Here is a tiny trained network, its code and every weight. The questions are about switching its units off for an input and a class, where a switched-off unit gives its printed mean instead of its output.

import numpy as np


def w(rows, s, z=0):
    codes = np.array(rows[::2]) - 128.0
    scale = np.full(codes.shape[1], s)
    scale[-1] = z or s
    return codes * scale


def norm(h):
    return h / np.sqrt((h * h).mean(-1, keepdims=True) + 1e-5)


def f(y):
    return y / 2 * (1 + np.tanh(0.7978845608 * (y + 0.044715 * y**3)))


def log_softmax(a):
    a = a - a.max(-1, keepdims=True)
    return a - np.log(np.exp(a).sum(-1, keepdims=True))


def net(x, mask):
    res = np.array(x, float).reshape(1, 2) / 4 @ E
    u = 0
    for l in range(3):
        y = f(norm(res) @ A[l][:, :-1].T + A[l][:, -1])
        res = res + np.where(mask[u : u + 10], y, B[l][:, -1]) @ B[l][:, :-1]
        u += 10
    return log_softmax(norm(res)[-1] @ U[:, :-1].T + U[:, -1])


A, B = {}, {}
E = w([
[178,16,62,64],'x0',
[244,130,254,74],'x1',
],0.0074)
A[0] = w([
[86,109,219,36,29],'0.n0',
[198,189,106,223,57],'0.n1',
[153,158,161,48,86],'0.n2',
[121,125,154,167,77],'0.n3',
[92,128,192,183,1],'0.n4',
[177,49,100,143,69],'0.n5',
[39,145,91,75,141],'0.n6',
[240,67,188,254,39],'0.n7',
[97,139,53,155,125],'0.n8',
[154,177,152,27,69],'0.n9',
],0.0086,0.0029)
B[0] = w([
[120,114,104,212,170],'0.n0',
[103,108,138,59,141],'0.n1',
[96,89,126,215,198],'0.n2',
[132,123,116,103,115],'0.n3',
[102,117,138,50,139],'0.n4',
[77,144,175,57,222],'0.n5',
[208,123,154,170,226],'0.n6',
[103,104,114,212,204],'0.n7',
[250,134,150,188,251],'0.n8',
[99,92,122,218,191],'0.n9',
],0.016,0.0025)
A[1] = w([
[92,107,114,113,69],'1.n0',
[129,91,85,208,107],'1.n1',
[123,130,108,122,44],'1.n2',
[89,204,138,167,73],'1.n3',
[19,86,115,128,173],'1.n4',
[44,158,1,153,107],'1.n5',
[129,145,77,144,58],'1.n6',
[136,38,55,107,135],'1.n7',
[60,122,17,134,149],'1.n8',
[117,144,114,86,3],'1.n9',
],0.02,0.004)
B[1] = w([
[128,95,77,132,129],'1.n0',
[109,159,156,251,255],'1.n1',
[167,201,98,133,113],'1.n2',
[30,157,110,77,182],'1.n3',
[171,87,79,12,198],'1.n4',
[253,64,244,49,130],'1.n5',
[143,140,97,173,127],'1.n6',
[1,211,119,99,203],'1.n7',
[229,50,135,118,131],'1.n8',
[187,114,88,187,132],'1.n9',
],0.02,0.0093)
A[2] = w([
[125,163,201,115,117],'2.n0',
[96,149,98,47,116],'2.n1',
[196,140,178,112,108],'2.n2',
[162,110,100,88,55],'2.n3',
[159,100,115,176,1],'2.n4',
[167,227,103,114,39],'2.n5',
[248,39,198,80,87],'2.n6',
[211,95,70,84,117],'2.n7',
[132,158,81,172,75],'2.n8',
[98,165,93,48,60],'2.n9',
],0.018,0.0024)
B[2] = w([
[114,89,83,163,161],'2.n0',
[107,144,64,74,254],'2.n1',
[151,95,141,82,151],'2.n2',
[132,133,189,158,140],'2.n3',
[74,125,112,85,171],'2.n4',
[118,111,132,138,150],'2.n5',
[194,2,92,116,194],'2.n6',
[147,67,152,200,161],'2.n7',
[83,113,156,150,175],'2.n8',
[95,115,120,53,253],'2.n9',
],0.031,0.0083)
U = w([
[50,139,147,250,203],'0',
[42,137,60,25,217],'1',
[168,20,117,132,211],'2',
[162,174,140,114,7],'3',
[195,180,169,110,2],'4',
[174,186,115,122,10],'5',
[205,187,147,120,22],'6',
[165,170,161,107,13],'7',
],0.017,0.0071)

Each question gives the input, the list of numbers given to net, and the class t.
The units are the neurons (one row each of A and B). Each row of codes is followed by its name. A weight is (code - 128) times the scale printed after its matrix; where a second scale follows, it is the last column's (A, B and U).
mask holds one flag per neuron, layer by layer. A switched-off neuron (its flag False) gives its mean, the last column of its row in B, instead of its output. The means were averaged over made-up inputs and are rounded, as every weight is.
A unit's drop is (log p(t) with every unit on - log p(t) with that unit switched off) / (log p(t) with every unit on - log p(t) with every unit switched off).
most important unit: the unit with the biggest drop
k most important neurons: the k neurons with the biggest drops, biggest first
k most important neurons of layer l: the k neurons of layer l with the biggest drops, biggest first
drop of u: that unit's drop, to one decimal
input [-2,0], class 2: 2 most important neurons : [1.n7 1.n1]
input [-4,-7], class 0: 2 most important neurons : [0.n8 0.n6]
input [3,3], class 2: 4 most important neurons of layer 0 : [0.n8 0.n6 0.n5 0.n2]
input [-2,-3], class 2: 3 most important neurons of layer 1 : [1.n7 1.n3 1.n1]
input [0,-2], class 2: 2 most important neurons : [1.n7 0.n8]
input [1,2], class 2: 3 most important neurons : [0.n8 1.n5 0.n6]
input [3,-3], class 2: 3 most important neurons of layer 1 : [1.n1 1.n7 1.n3]
input [-1,0], class 2: 3 most important neurons of layer 1 : [1.n7 1.n3 1.n1]
input [-2,-4], class 0: 2 most important neurons : [0.n5 1.n4]
input [-2,3], class 2: 4 most important neurons : [0.n8 0.n6 1.n5 1.n7]
input [3,2], class 2: most important unit : 0.n8
input [2,2], class 2: drop of 0.n8 : 1.7
input [2,1], class 2: drop of 0.n8 : 1.3
input [1,-7], class 0: drop of 0.n8 : 1.4
